Look-ups in named tables: a row name and a column name give one cell, copied from the table.

Table fekaz
	karuv	feleral	telapu	panozet	zumi	dobal	mobevu
vam	175	55	168	146	95	103	39
nusatus	138	212	149	90	90	154	161
fitizul	163	46	155	122	175	98	226
dudaler	5	161	128	79	124	141	119
zut	153	95	101	160	161	88	194

dobal of nusatus = 154
panozet of nusatus = 90
dobal of fitizul = 98
zumi of vam = 95
dobal of dudaler = 141
mobevu of dudaler = 119
feleral of vam = 55
Row with the largest feleral: nusatus

Table naliri
|  | gubev | pon |
|---|---|---|
| zoza | 0.485 | 0.299 |
| lod | 0.535 | 0.308 |
| fad | 0.346 | 0.110 |
| mesu | -0.460 | -0.314 |
| kemopa | -0.733 | -0.637 |
| dunon | 0.618 | 0.308 |
| leda | -0.118 | -0.475 |
| ziz | -0.464 | -0.338 |
| bepova | -0.293 | -0.111 |
| suz | -0.189 | 0.014 |
| kiponob | 0.333 | 0.080 |
| las | 0.670 | 0.842 |
| fezisup | 0.617 | 0.650 |
| dumeze | -0.217 | -0.071 |

What is the pon of mesu in naliri? -0.314
What is the pon of dunon in naliri? 0.308
What is the gubev of dunon in naliri? 0.618
What is the gubev of las in naliri? 0.670
What is the gubev of kiponob in naliri? 0.333
What is the pon of dumeze in naliri? -0.071
What is the gubev of mesu in naliri? -0.460
What is the gubev of leda in naliri? -0.118
What is the pon of suz in naliri? 0.014
What is the gubev of fad in naliri? 0.346
What is the gubev of bepova in naliri? -0.293
What is the gubev of dumeze in naliri? -0.217
What is the pon of ziz in naliri? -0.338
What is the gubev of zoza in naliri? 0.485
What is the pon of kiponob in naliri? 0.080
What is the gubev of kemopa in naliri? -0.733
What is the pon of lod in naliri? 0.308
What is the pon of fad in naliri? 0.110
What is the pon of leda in naliri? -0.475
What is the gubev of fezisup in naliri? 0.617
Row with the largest pon: las

Table lud
	bet	puditu	relit	ritosun
mil	-34.8	-34.2	53.5	-3.7
rit	-73.6	-67.7	-8.0	-17.1
movenas	-54.1	-55.0	28.0	-4.0
zap	-36.6	-42.7	46.2	4.1

rit, relit: -8.0
mil, relit: 53.5
zap, relit: 46.2
rit, bet: -73.6
movenas, puditu: -55.0
mil, bet: -34.8
rit, puditu: -67.7
movenas, bet: -54.1
rit, ritosun: -17.1
mil, puditu: -34.2
Row with the largest puditu: mil

gabol
cols = ler, nepo, fes
ril: [3.7, 7.2, 7.6]
ruke: [1.0, 4.6, 5.6]
fov: [4.1, 6.4, 6.6]
tuzir: [3.7, 6.6, 7.0]
tanu: [4.6, 8.2, 8.2]
rofizo: [4.8, 6.6, 6.6]

ler of ril = 3.7
fes of rofizo = 6.6
ler of rofizo = 4.8
fes of tanu = 8.2
nepo of fov = 6.4
ler of ruke = 1.0
nepo of rofizo = 6.6
ler of tanu = 4.6
nepo of ruke = 4.6
fes of fov = 6.6
fes of tuzir = 7.0
nepo of tanu = 8.2
ler of tuzir = 3.7
ler of fov = 4.1
nepo of tuzir = 6.6
fes of ruke = 5.6
Which row has the largest fes? tanu

kimob:
,nifibe,ligalof,gano
sed,72255,83802,81427
tetomup,63235,56491,61864
rapos,50647,65179,60701
tenas,73461,61117,20488
pez,50840,70527,89284
dere,60468,55811,81633
dip,65935,69434,66629
gita,67597,64977,60952
fomogo,85933,60334,67233
nomame,62698,60691,86558
takaran,60600,73796,50212

ligalof of rapos is 65179
nifibe of takaran is 60600
gano of rapos is 60701
nifibe of fomogo is 85933
ligalof of dip is 69434
nifibe of pez is 50840
gano of takaran is 50212
ligalof of takaran is 73796
gano of tenas is 20488
gano of gita is 60952
ligalof of fomogo is 60334
ligalof of tetomup is 56491
gano of dere is 81633
nifibe of sed is 72255
nifibe of nomame is 62698
gano of tetomup is 61864
gano of pez is 89284

tezi
fields: tonono, leke, moba, gon, rifupe, pibiz, numuko, rasas, todu
papu: [790, 711, 655, 282, 484, 423, 671, 505, 542]
famit: [464, 473, 497, 433, 555, 535, 488, 561, 563]
kekiren: [430, 365, 297, 592, 248, 277, 313, 240, 235]
sas: [190, 283, 389, 540, 660, 667, 356, 654, 629]
lapuda: [773, 658, 556, 362, 331, 294, 584, 345, 378]
loveso: [605, 581, 575, 360, 541, 501, 576, 554, 572]

moba of papu: 655
rifupe of kekiren: 248
rifupe of loveso: 541
moba of lapuda: 556
rasas of sas: 654
pibiz of sas: 667
rasas of kekiren: 240
leke of kekiren: 365
numuko of lapuda: 584
leke of papu: 711
numuko of famit: 488

